How the points are linked:
ror: δ>dab, ε>zap, φ>lop
lov: δ>ker, ε>nes, φ>kob
kiz: δ>dib, ε>per, φ>gov
vod: δ>zol, ε>mur, φ>tup
sof: δ>bub, ε>tem, φ>zuf
pas: δ>mil, ε>ziz, φ>bag
zal: δ>mur, ε>fif, φ>vod
lud: δ>mek, ε>fof, φ>fal
pib: δ>mus, ε>daf, φ>lom
rab: δ>sav, ε>nin, φ>fim
suz: δ>fif, ε>guf, φ>zal
kop: δ>sof, ε>sus, φ>gep
gok: δ>gov, ε>kiz, φ>paf
kav: δ>zal, ε>suz, φ>kuf
nin: δ>neb, ε>rog, φ>sav
mib: δ>sop, ε>vor, φ>fem
gep: δ>zuf, ε>sof, φ>sig
dib: δ>giv, ε>vut, φ>fof
dip: δ>gam, ε>zoz, φ>vut
giz: δ>rop, ε>dak, φ>pim
fal: δ>nov, ε>mek, φ>tib
sig: δ>mib, ε>zuf, φ>bak
gud: δ>zoz, ε>pes, φ>dip
vog: δ>dor, ε>nit, φ>zed
fef: δ>mos, ε>tas, φ>toz
sed: δ>lus, ε>viz, φ>vok
num: δ>daf, ε>kov, φ>pib
dar: δ>nur, ε>sug, φ>mis
vup: δ>zed, ε>vog, φ>rul
lus: δ>tov, ε>rul, φ>raz
lil: δ>vun, ε>dut, φ>bav
nim: δ>tiv, ε>raz, φ>rur
rop: δ>rur, ε>nim, φ>fur
tib: δ>nin, ε>nov, φ>rab
nes: δ>ror, ε>tak, φ>ker
bag: δ>zop, ε>mil, φ>mip
teg: δ>lep, ε>guz, φ>moz
nov: δ>rog, ε>gog, φ>nin
rul: δ>ses, ε>zed, φ>tov
mek: δ>gog, ε>gel, φ>nov
dak: δ>nim, ε>vok, φ>rop
mus: δ>tep, ε>gal, φ>rap
mol: δ>sif, ε>dul, φ>dos
sug: δ>tif, ε>vur, φ>nur
nuf: δ>tib, ε>fal, φ>sev
kob: δ>gaf, ε>ker, φ>nem
bub: δ>sel, ε>toz, φ>vor
suk: δ>tuv, ε>paf, φ>tas
tov: δ>noz, ε>ses, φ>zam
noz: δ>tak, ε>nor, φ>nes
muf: δ>guf, ε>nos, φ>suz
mip: δ>pes, ε>zop, φ>gud
mul: δ>fef, ε>zis, φ>tem
sif: δ>nem, ε>kob, φ>nug
ses: δ>nor, ε>ris, φ>noz
bol: δ>giz, ε>rap, φ>dep
rog: δ>gud, ε>mip, φ>neb
dor: δ>mok, ε>bak, φ>ris
ked: δ>kov, ε>fur, φ>num
sus: δ>tem, ε>mul, φ>sof
fur: δ>mol, ε>rur, φ>kov
zed: δ>ris, ε>dor, φ>ses
tep: δ>vok, ε>sed, φ>dak
roz: δ>tup, ε>vod, φ>ziz
pim: δ>fur, ε>rop, φ>ked
mis: δ>kop, ε>nur, φ>zap
fiv: δ>muf, ε>moz, φ>nol
nos: δ>lom, ε>pib, φ>guf
gaf: δ>vog, ε>lop, φ>vup
zap: δ>gep, ε>kop, φ>dab
tus: δ>dut, ε>suv, φ>lil
ran: δ>paf, ε>gok, φ>suk
kov: δ>dos, ε>mol, φ>daf
vun: δ>suk, ε>ran, φ>zis
bav: δ>zis, ε>vun, φ>mul
moz: δ>nos, ε>lep, φ>muf
kuf: δ>vod, ε>zal, φ>roz
sav: δ>per, ε>neb, φ>kiz
tif: δ>mul, ε>bav, φ>sus
raz: δ>zam, ε>tov, φ>tiv
neb: δ>dip, ε>gud, φ>per
nor: δ>mis, ε>dar, φ>tak
vut: δ>raf, ε>gam, φ>giv
tak: δ>zap, ε>mis, φ>ror
tuv: δ>fal, ε>lud, φ>nuf
zop: δ>nol, ε>fiv, φ>pes
nug: δ>viz, ε>nem, φ>sed
daf: δ>gal, ε>dos, φ>mus
vur: δ>bav, ε>lil, φ>tif
vok: δ>raz, ε>lus, φ>nim
fiz: δ>ked, ε>pim, φ>guz
dos: δ>nug, ε>sif, φ>gal
gog: δ>mip, ε>bag, φ>rog
ziz: δ>bef, ε>tup, φ>mil
raf: δ>ziz, ε>roz, φ>pas
gam: δ>roz, ε>kuf, φ>raf
tem: δ>toz, ε>fef, φ>bub
zis: δ>tas, ε>suk, φ>fef
viz: δ>rul, ε>vup, φ>lus
tas: δ>nuf, ε>tuv, φ>mos
ris: δ>dar, ε>mok, φ>nor
paf: δ>lud, ε>gov, φ>tuv
sev: δ>rab, ε>tib, φ>sez
mil: δ>fiv, ε>bef, φ>zop
ker: δ>lop, ε>ror, φ>gaf
sez: δ>fim, ε>rab, φ>zin
giv: δ>pas, ε>raf, φ>gel
nit: δ>bak, ε>sig, φ>dor
zam: δ>nes, ε>noz, φ>lov
dep: δ>pim, ε>giz, φ>fiz
bak: δ>fem, ε>mib, φ>mok
fif: δ>dep, ε>bol, φ>mur
lep: δ>pib, ε>num, φ>nos
nem: δ>vup, ε>gaf, φ>viz
rur: δ>dul, ε>tiv, φ>mol
mur: δ>fiz, ε>dep, φ>zol
rap: δ>dak, ε>tep, φ>giz
bef: δ>moz, ε>teg, φ>fiv
sop: δ>lil, ε>tus, φ>vur
los: δ>sez, ε>sev, φ>suv
guf: δ>bol, ε>lom, φ>fif
lop: δ>nit, ε>dab, φ>vog
fof: δ>gel, ε>giv, φ>mek
suv: δ>zin, ε>sez, φ>dut
dut: δ>ran, ε>zin, φ>vun
zuf: δ>vor, ε>bub, φ>mib
mos: δ>sev, ε>nuf, φ>los
sel: δ>suv, ε>los, φ>tus
vor: δ>tus, ε>sel, φ>sop
mok: δ>sug, ε>fem, φ>dar
zol: δ>guz, ε>fiz, φ>teg
fem: δ>vur, ε>sop, φ>sug
dul: δ>kob, ε>lov, φ>sif
tup: δ>teg, ε>zol, φ>bef
nol: δ>suz, ε>muf, φ>kav
per: δ>vut, ε>dip, φ>dib
dab: δ>sig, ε>gep, φ>nit
tiv: δ>lov, ε>zam, φ>dul
guz: δ>num, ε>ked, φ>lep
gel: δ>bag, ε>pas, φ>gog
nur: δ>sus, ε>tif, φ>kop
fim: δ>kiz, ε>sav, φ>gok
toz: δ>los, ε>mos, φ>sel
pes: δ>kav, ε>nol, φ>zoz
zin: δ>gok, ε>fim, φ>ran
lom: δ>rap, ε>mus, φ>bol
gov: δ>fof, ε>dib, φ>lud
gal: δ>sed, ε>nug, φ>tep
zoz: δ>kuf, ε>kav, φ>gam

In the rows, zero is written as 25.

The rows follow the links: the fewer symbols apart two points are, the more alike their rows tend to be.

Some points and rows for them; each showing differs a little:
bub:  36   28   12   30   36   34   39   27   18   34   19   28   12   16   24   39   25   21   20   39    8   24   19   35    8   17   27   23   22   35    9   28   13   12   24   39   24   16
nor:  25   12   33   35   25   41   18   17   29   30   27   18    1   31   31   23   15   16   28   25   26   36   13   20   35   26   16    8   18   20   26   12    2   31   33   25   36   26
kav:  20   31   40   15   22   11   12   29   32   16   28   28   49   35   23   20   34   34   30   20   33   21   37   15   43   29   30   34   32   15   32   31   47   38   22   19   22   29
suk:  39   18   37   24   37   25   13   20   31   19   17   23   27   33   28   40   20   26   29   42    5   32   27   17   40   16   20   23   26   14    6   18   27   31   30   41   31   14
neb:  33   23   11   17   31   13   38   24   19   11   21   25   46   17   26   34   20   32   20   33   14   27   35   35    7   21   24   42   30   36   15   23   44   13   26   33   27   20
gov:  36   39   23   19   35   16   29   34   24   28   19   35   40   24   19   41   38   31   24   38    9   14   33   28   22   18   35   35   30   26   10   40   39   20   17   38   15   16
tus:  38   16   14   29   37   30   35   19   20   24   19   22   18   19   29   38   14   22   22   41    6   33   21   33   12   17   19   24   23   33    7   16   18   14   30   40   31   15
sif:  14   40   28   31   16   33   23   34   27   43   32   31   13   28   20   15   39   21   26   12   43   15   20   24   29   33   35   17   23   25   41   39   14   31   17   12   15   35
kop:  31   37   33   33   31   37   19   32   29   46   22   33    5   30   21   35   38   18   29   33   15   16   15   20   35   20   33   10   20   19   17   36    7   29   18   32   17   20
mib:  34   39   25   33   32   36   27   34   25   47   21   35    7   25   20   37   39   19   25   35   13   15   17   25   24   20   35   15   21   25   14   40    9   23   18   35   15   18
tuv:  38   31   38   22   36   21   14   30   32   25   18   31   32   34   23   42   34   28   30   41    6   20   29   16   42   16   30   26   27   13    7   31   33   31   22   40   21   15
guz:  14   24   12   21   15   19   38   24   18   18   32   23   37   16   26   11   20   30   20   11   44   27   31   35    8   34   25   38   29   39   42   24   36   18   26   11   27   35
fef:  39   12   20   28   36   28   30   18   23   19   18   20   20   22   31   39   11   23   23   41    6   36   23   29   19   16   16   23   23   27    6   12   20   17   33   41   35   15
ker:  19   17   14   35   22   39   37   21   19   33   29   19    3   17   29   17   14   16   20   18   34   32   14   34    9   29   19   16   20   36   34   17    5   18   31   18   32   31
giv:  30   15   16   17   29   12   34   19   21    4   23   21   47   19   30   29   13   33   21   31   17   34   36   32   14   22   18   42   31   32   19   15   45   17   31   30   33   21
viz:  15   37   17   32   17   36   35   31   22   44   31   31    9   20   21   16   34   19   23   14   40   16   17   31   15   32   34   19   21   34   39   38   11   22   19   14   17   34
sed:  14   37   32   30   15   31   19   33   28   41   32   31   15   30   20   14   38   22   27   11   43   16   21   20   35   33   34   17   23   22   43   38   16   34   19   12   16   36
raz:  15   39   21   32   16   34   30   34   23   45   32   31   11   24   20   16   38   20   24   14   41   14   18   28   20   33   36   18   22   30   40   40   12   26   18   13   16   34
los:  39   13   31   26   37   26   19   18   29   17   17   20   25   29   31   39   15   24   27   42    4   35   25   21   33   15   17   22   26   18    6   13   25   26   32   41   35   14
vup:  18   22   11   34   20   38   39   23   18   35   30   22    4   17   27   16   19   17   20   17   36   28   15   36    7   30   23   18   19   39   36   23    5   16   27   18   27   31
dib:  34   28   12   17   32   14   39   27   19   15   21   29   45   16   24   35   25   33   20   34   13   23   35   35    7   20   28   41   31   36   14   29   43   12   24   35   23   19
mis:  28   25   39   35   28   39   12   25   32   39   24   25    2   35   26   29   27   18   31   29   20   25   13   15   44   24   25    7   19   14   20   25    3   36   27   29   26   23
ses:  21   12   19   36   21   40   31   18   22   30   28   17    3   20   31   17   11   16   22   20   32   36   14   30   16   27   17   14   20   32   32   12    4   21   33   21   36   29
daf:  12   13   33   26   15   25   19   18   29   15   33   17   26   31   31    7   16   26   28   10   46   34   26   20   35   35   18   24   25   21   44   14   26   35   32   10   34   37
bag:  28   11   26   15   27   12   23   18   26    1   24   17   48   26   32   25   12   34   26   27   22   37   37   24   27   24   16   38   32   25   23   11   46   26   33   27   36   24
sus:  35   37   18   33   33   35   34   32   22   44   20   34    9   21   20   38   35   20   23   37   11   16   18   31   16   19   33   18   21   30   12   38   10   17   19   36   17   18
mos:  39   14   34   26   37   26   16   19   29   16   18   21   25   31   30   39   17   25   28   41    4   35   25   19   37   16   18   22   25   17    6   14   26   28   32   42   34   14
fof:  33   31   13   18   32   15   39   28   19   19   20   30   44   17   23   36   27   32   21   35   13   21   34   34    9   19   28   42   31   35   14   30   43   13   22   35   22   19
tep:  12   23   39   27   14   28   13   24   32   26   33   22   21   34   27    9   26   24   30   10   46   27   23   16   43   34   24   19   24   16   44   23   22   40   26   10   27   37
sez:  39   24   38   23   36   22   12   24   33   21   17   27   30   34   26   41   27   27   30   42    5   27   28   16   44   16   25   23   27   11    7   25   30   32   26   41   26   14
mul:  37   22   11   30   35   33   38   24   18   29   19   26   14   17   27   39   20   20   20   40    7   27   20   35    8   17   24   24   22   35    8   22   15   11   27   40   27   16
guf:  14   32   12   20   16   17   39   29   19   21   32   27   40   17   22   14   28   31   21   13   42   20   33   35    8   34   30   39   29   38   41   31   39   18   22   13   21   35
dab:  28   20   39   36   27   41   12   22   32   35   24   23    2   34   28   27   23   15   31   28   23   30   13   16   43   24   21    6   19   14   23   20    4   35   28   28   29   24
nim:  13   34   36   29   16   31   16   30   31   37   33   28   17   32   22   13   37   22   29   11   44   19   21   18   39   34   32   16   23   19   43   34   18   37   20   11   19   36
rul:  18   25   11   35   19   38   39   25   18   38   30   24    5   16   26   17   22   18   20   17   37   25   15   36    6   31   25   18   20   39   36   24    6   16   26   16   26   32
tak:  24   11   30   36   25   40   20   17   28   29   26   18    1   28   32   21   13   16   27   24   26   37   14   22   33   26   16    9   19   21   27   11    3   30   34   25   37   26
zal:  17   41   28   16   19   13   23   34   27   25   29   33   46   27   19   19   41   33   26   16   37   13   35   23   29   32   36   37   31   25   37   41   44   30   17   17   14   33
zuf:  34   39   22   34   33   36   29   33   24   46   21   35    9   23   20   37   38   19   24   35   13   14   17   28   21   20   35   17   21   27   13   40   10   20   18   35   16   18

Each walk starts at a row. The symbols on each line, taken left to right, move it on to the next point.
Answer with the point's row; about right is enough.
 14   39   31   30   16   32   21   33   29   42   32   30   14   29   20   15   40   21   27   12   43   15   20   21   32   34   34   17   23   23   42   39   16   32   18   12   15   35
δ ε δ ε δ ->  30   30   38   35   29   38   13   27   32   42   23   29    4   34   23   31   33   17   31   31   19   22   14   17   44   23   29    8   19   13   19   30    6   34   23   30   22   22
ε ε φ ->  36   34   14   32   34   35   37   31   21   41   20   32   11   18   22   38   31   20   22   38   10   18   19   33   11   18   32   20   21   33   10   34   12   14   21   37   19   17
 21   13   17   36   22   40   33   18   21   30   28   18    2   19   30   17   12   16   22   20   33   35   15   33   14   29   18   15   19   34   33   13    5   20   33   20   35   30
φ φ ε δ ε ->  31   36   35   34   30   38   17   32   30   45   23   32    5   31   21   33   38   18   29   32   17   18   15   19   38   22   32   10   20   17   17   36    6   31   20   32   18   21
ε φ ε δ δ ->  40   13   29   26   37   27   20   17   28   17   17   19   23   28   31   38   13   25   28   42    4   37   25   23   31   15   15   22   25   19    6   12   23   24   33   41   36   15
 12   17   36   27   15   27   15   20   31   20   33   19   23   33   29    9   19   24   30   10   45   32   24   17   38   35   19   22   25   19   44   17   24   38   31   10   31   37
ε δ δ δ ε ->  23   10   25   36   23   40   24   16   26   28   27   16    1   24   32   20   10   16   25   23   29   38   13   26   26   27   15   11   19   26   29   10    3   26   35   23   37   27
δ φ ε φ φ ->  28   28   39   35   29   39   11   26   33   40   24   27    3   34   24   30   31   17   31   30   19   24   15   15   43   23   26    7   19   13   20   27    5   35   24   30   24   22
 14   34   14   19   17   17   38   31   20   23   32   28   41   18   22   15   30   31   21   13   42   19   32   34    9   33   31   38   30   38   41   33   40   19   21   13   19   35
δ ε δ ε δ ->  15   40   24   31   17   34   27   34   25   44   31   31   11   24   20   15   38   20   25   12   42   15   18   26   24   33   35   17   21   28   41   40   12   28   17   13   15   34
δ ε ->  21   15   15   35   21   39   36   20   21   32   29   18    2   18   29   17   13   17   21   19   33   34   14   33   12   29   18   16   19   36   33   15    5   19   32   19   33   29
 28   23   40   35   28   40   12   24   32   37   24   24    2   34   27   28   26   17   31   29   21   28   14   16   44   24   23    7   19   14   21   23    3   36   27   28   27   24
δ ε ε ->  37   25   12   30   35   32   38   26   19   33   19   27   13   16   26   39   22   21   20   39    7   26   20   36    8   17   25   23   23   35    8   25   15   11   26   40   26   16
φ φ δ δ δ ->  39   20   38   24   36   23   13   21   32   20   18   25   28   34   28   41   23   27   31   42    5   30   27   16   42   16   21   24   26   13    6   19   28   31   29   41   30   13
 24   10   28   36   24   41   22   16   27   28   27   17    0   27   32   21   11   16   26   23   28   37   13   23   29   26   15   10   18   23   28   10    3   27   35   23   36   27
φ φ δ δ δ ->  32   39   28   33   31   37   23   34   28   47   21   34    7   28   20   36   39   18   27   34   14   15   17   23   30   21   35   12   20   21   15   39    8   26   18   34   16   19
δ ε δ δ δ ->  38   29   39   23   36   21   12   28   32   24   18   30   32   35   24   41   32   28   31   42    5   23   29   16   42   16   28   24   27   12    6   29   31   32   23   41   23   15
 22   27   40   15   22   11   11   26   33   11   27   25   49   35   25   22   29   34   31   21   31   24   37   15   45   28   26   35   32   14   31   26   47   38   25   21   25   29
ε ε φ ->  15   37   17   18   17   15   35   32   21   24   31   30   43   20   21   16   35   32   23   13   42   16   34   32   14   33   34   39   30   34   40   37   40   21   19   13   17   35
φ δ φ ε φ ->  12   16   16   22   15   21   34   20   21   13   33   18   33   19   30   10   14   28   22   10   44   33   29   33   14   35   19   33   27   35   42   15   33   22   31   11   33   36
 31   33   36   34   30   39   15   31   31   44   22   31    5   33   21   33   35   18   30   31   17   19   15   18   39   21   30    9   19   15   18   34    7   33   20   32   19   21
δ ε φ ->  36   33   13   32   35   34   38   29   20   39   19   32   11   17   23   39   30   20   21   39    9   20   18   34   10   17   31   21   22   34   10   32   13   13   22   38   21   17
φ ε φ δ ->  39   11   23   27   36   28   28   17   24   17   18   19   20   24   32   38   12   23   25   42    5   37   23   28   22   16   16   24   24   25    7   11   21   19   33   41   36   14
